Below are the code and all the weights of a small trained network. Each question names an input and a class and asks about switching units off, where a switched-off unit gives its printed mean instead of its output.

import numpy as np


def w(rows, s, z=0):
    codes = np.array(rows[::2]) - 128.0
    scale = np.full(codes.shape[1], s)
    scale[-1] = z or s
    return codes * scale


def norm(h):
    return h / np.sqrt((h * h).mean(-1, keepdims=True) + 1e-5)


def f(y):
    return y / 2 * (1 + np.tanh(0.7978845608 * (y + 0.044715 * y**3)))


def log_softmax(a):
    a = a - a.max(-1, keepdims=True)
    return a - np.log(np.exp(a).sum(-1, keepdims=True))


def net(x, mask):
    res = np.array(x, float).reshape(1, 4) / 4 @ E
    u = 0
    for l in range(3):
        y = f(norm(res) @ A[l][:, :-1].T + A[l][:, -1])
        res = res + np.where(mask[u : u + 4], y, B[l][:, -1]) @ B[l][:, :-1]
        u += 4
    return log_softmax(norm(res)[-1] @ U[:, :-1].T + U[:, -1])


A, B = {}, {}
E = w([
[105,83,95,137,254,188,112,120,207],'x0',
[174,62,96,72,117,132,30,152,91],'x1',
[90,173,111,108,47,135,76,157,234],'x2',
[114,144,104,128,131,134,120,121,110],'x3',
],0.0036)
A[0] = w([
[174,81,136,103,144,120,4,129,79,50],'L0N1',
[175,106,124,123,241,105,166,90,14,23],'L0N2',
[156,86,120,153,210,214,130,109,139,53],'L0N3',
[218,110,180,138,234,110,173,67,21,4],'L0N4',
],0.0033,0.003)
B[0] = w([
[127,170,53,152,149,52,221,186,146,168],'L0N1',
[76,43,165,151,84,144,128,165,150,231],'L0N2',
[203,148,127,144,132,115,109,22,112,164],'L0N3',
[2,104,124,132,79,168,133,150,97,245],'L0N4',
],0.0068,0.0012)
A[1] = w([
[91,121,110,109,95,51,180,137,104,116],'L1N1',
[162,65,214,144,103,123,124,129,135,151],'L1N2',
[72,226,192,217,154,144,250,97,130,2],'L1N3',
[164,181,195,151,60,73,136,124,3,85],'L1N4',
],0.0039,0.0017)
B[1] = w([
[165,119,146,149,178,153,136,118,191,177],'L1N1',
[100,126,68,114,106,226,124,108,81,145],'L1N2',
[196,104,3,147,144,59,112,248,138,235],'L1N3',
[180,156,192,84,193,151,47,14,164,254],'L1N4',
],0.0054,0.0027)
A[2] = w([
[198,58,48,45,116,105,100,181,65,30],'L2N1',
[32,180,111,50,62,171,76,154,235,1],'L2N2',
[124,103,76,137,246,201,146,83,188,11],'L2N3',
[118,89,117,146,253,149,97,55,178,143],'L2N4',
],0.0042,0.00092)
B[2] = w([
[122,189,81,205,199,110,217,168,218,171],'L2N1',
[67,29,155,163,166,176,194,101,2,250],'L2N2',
[184,136,148,54,87,110,138,85,111,219],'L2N3',
[123,224,204,127,40,106,66,142,120,231],'L2N4',
],0.006,0.0027)
U = w([
[9,41,161,173,109,212,165,110,23,253],'0',
[229,255,217,61,104,130,54,2,143,5],'1',
[183,184,38,202,201,42,169,211,210,104],'2',
],0.0063,0.00033)

Each question gives the input, the list of numbers given to net, and the class t.
The units are the neurons (one row each of A and B). Each row of codes is followed by its name. A weight is (code - 128) times the scale printed after its matrix; where a second scale follows, it is the last column's (A, B and U).
mask holds one flag per neuron, layer by layer. A switched-off neuron (its flag False) gives its mean, the last column of its row in B, instead of its output. The means were averaged over made-up inputs and are rounded, as every weight is.
A unit's drop is (log p(t) with every unit on - log p(t) with that unit switched off) / (log p(t) with every unit on - log p(t) with every unit switched off).
The circuit of an input: a set's keep is (log p(t) with only the set's units on - log p(t) with every unit switched off) / (log p(t) with every unit on - log p(t) with every unit switched off). Starting from all 12 units, units are removed one at a time, each time the one whose removal leaves the highest keep (on an exact tie, the one counted first), for as long as the keep stays at least 0.8.
units of the circuit, in order: the units of the circuit, biggest drop first
k most important neurons: the k neurons with the biggest drops, biggest first
k most important neurons of layer l: the k neurons of layer l with the biggest drops, biggest first
drop when u is switched off: that unit's drop, to one decimal
input [3,5,4,3], class 2: 4 most important neurons -> (L1N4; L2N1; L0N4; L0N1)
input [8,5,6,-1], class 1: units of the circuit, in order -> (L2N4; L2N3)
input [0,-8,-5,6], class 2: 2 most important neurons -> (L1N3; L2N2)
input [8,7,-4,-5], class 1: units of the circuit, in order -> (L2N4)
input [3,-3,-2,-1], class 1: 2 most important neurons -> (L0N3; L0N1)
input [8,1,-6,0], class 1: 4 most important neurons -> (L0N3; L2N4; L2N2; L2N3)
input [8,5,-6,7], class 1: 3 most important neurons -> (L0N3; L1N3; L2N4)
input [0,-5,6,-5], class 0: 2 most important neurons -> (L2N2; L0N1)
input [7,-2,6,-7], class 1: 3 most important neurons -> (L0N4; L2N4; L2N3)
input [8,-7,0,7], class 1: 3 most important neurons -> (L2N3; L2N4; L0N1)
input [-6,-8,8,-5], class 0: 4 most important neurons -> (L2N2; L0N1; L2N1; L0N3)
input [1,-1,2,3], class 0: 2 most important neurons -> (L1N4; L0N1)
input [4,-3,4,-2], class 0: 2 most important neurons -> (L2N2; L1N4)
input [4,-4,6,4], class 0: units of the circuit, in order -> (L2N2)
input [-4,8,8,-3], class 0: 2 most important neurons -> (L2N2; L1N3)
input [7,5,-1,5], class 1: 2 most important neurons -> (L1N3; L2N4)
input [-4,1,4,-3], class 0: 3 most important neurons of layer 2 -> (L2N2; L2N4; L2N3)
input [-7,-8,-6,3], class 2: 2 most important neurons of layer 0 -> (L0N3; L0N4)
input [-6,-8,2,0], class 2: 2 most important neurons of layer 2 -> (L2N4; L2N3)
input [1,-4,0,0], class 2: units of the circuit, in order -> (L1N3)
input [-4,6,2,6], class 2: drop when L1N1 is switched off -> 0.0
input [-3,-2,4,4], class 0: drop when L2N2 is switched off -> 0.9
input [2,5,5,2], class 0: drop when L0N4 is switched off -> -0.1
